Here is a tiny trained network, its code and every weight. The questions are about switching its units off for an input and a class, where a switched-off unit gives its printed mean instead of its output.

import numpy as np


def w(rows, s, z=0):
    codes = np.array(rows[::2]) - 128.0
    scale = np.full(codes.shape[1], s)
    scale[-1] = z or s
    return codes * scale


def f(y):
    return y / 2 * (1 + np.tanh(0.7978845608 * (y + 0.044715 * y**3)))


def log_softmax(a):
    a = a - a.max(-1, keepdims=True)
    return a - np.log(np.exp(a).sum(-1, keepdims=True))


def net(x, mask):
    res = np.array(x, float).reshape(1, 3) / 4 @ E
    y = f(res @ A[0][:, :-1].T + A[0][:, -1])
    res = res + np.where(mask, y, B[0][:, -1]) @ B[0][:, :-1]
    return log_softmax(res[-1] @ U[:, :-1].T + U[:, -1])


A, B = {}, {}
E = w([
[123,56,57,158,98,89],'x0',
[150,149,108,126,165,7],'x1',
[174,77,146,144,176,129],'x2',
],0.016)
A[0] = w([
[184,185,65,100,226,16,177],'N1',
[168,40,184,123,195,139,76],'N2',
[127,155,86,127,142,170,84],'N3',
[102,70,50,135,81,121,172],'N4',
[109,250,216,116,213,164,99],'N5',
[94,90,179,135,99,239,89],'N6',
[166,139,96,203,60,211,72],'N7',
[204,12,118,145,201,150,161],'N8',
[135,105,70,104,155,222,255],'N9',
[97,85,107,168,86,172,100],'N10',
[1,206,21,102,2,107,136],'N11',
[130,179,156,153,133,12,76],'N12',
[176,94,55,132,68,111,97],'N13',
[3,49,60,182,125,103,110],'N14',
],0.0086,0.0084)
B[0] = w([
[55,112,147,91,89,163,251],'N1',
[136,174,73,215,124,167,168],'N2',
[129,122,101,158,154,136,126],'N3',
[173,95,143,77,110,93,200],'N4',
[249,119,91,123,106,56,207],'N5',
[64,121,54,115,160,118,200],'N6',
[112,157,30,143,147,155,164],'N7',
[154,165,188,198,148,175,214],'N8',
[57,92,188,88,92,81,216],'N9',
[124,163,90,80,159,137,163],'N10',
[159,133,204,223,166,201,225],'N11',
[60,108,48,133,170,153,184],'N12',
[162,159,81,81,129,114,165],'N13',
[198,173,99,108,130,53,191],'N14',
],0.016,0.014)
U = w([
[255,148,45,56,75,62,122],'0',
[40,122,35,81,115,134,4],'1',
[170,151,166,215,111,174,154],'2',
[118,86,206,71,30,108,236],'3',
],0.0098,0.0036)

Each question gives the input, the list of numbers given to net, and the class t.
The units are the neurons (one row each of A and B). Each row of codes is followed by its name. A weight is (code - 128) times the scale printed after its matrix; where a second scale follows, it is the last column's (A, B and U).
mask holds one flag per neuron, in row order. A switched-off neuron (its flag False) gives its mean, the last column of its row in B, instead of its output. The means were averaged over made-up inputs and are rounded, as every weight is.
A unit's drop is (log p(t) with every unit on - log p(t) with that unit switched off) / (log p(t) with every unit on - log p(t) with every unit switched off).
The circuit of an input: a set's keep is (log p(t) with only the set's units on - log p(t) with every unit switched off) / (log p(t) with every unit on - log p(t) with every unit switched off). Starting from the 12 units with the biggest drops (on a tie, the unit counted first), units are removed one at a time, each time the one whose removal leaves the highest keep (on an exact tie, the one counted first), for as long as the keep stays at least 0.8.
units of the circuit, in order: the units of the circuit, biggest drop first
most important unit: the unit with the biggest drop
top k neurons: the k neurons with the biggest drops, biggest first
drop when u is switched off: that unit's drop, to one decimal
input [-4,7,5], class 1: top 2 neurons => (N12; N1)
input [-2,8,7], class 1: units of the circuit, in order => (N12)
input [8,-7,-3], class 0: top 3 neurons => (N14; N4; N1)
input [-6,-5,-6], class 0: top 2 neurons => (N5; N8)
input [6,-1,-7], class 2: top 3 neurons => (N11; N5; N6)
input [-1,0,-2], class 3: top 2 neurons => (N8; N2)
input [5,1,-5], class 0: top 3 neurons => (N14; N8; N4)
input [-7,-7,3], class 0: top 3 neurons => (N5; N1; N12)
input [7,8,6], class 1: top 2 neurons => (N1; N12)
input [4,-2,-5], class 2: top 2 neurons => (N11; N5)
input [-6,0,-8], class 2: top 3 neurons => (N11; N14; N4)
input [5,-3,-5], class 0: top 4 neurons => (N14; N8; N4; N1)
input [0,-1,-7], class 2: drop when N11 is switched off => 0.5
input [0,3,0], class 3: most important unit => N6
input [-5,8,0], class 1: drop when N12 is switched off => 0.7
input [-8,-1,-2], class 0: drop when N5 is switched off => 0.4
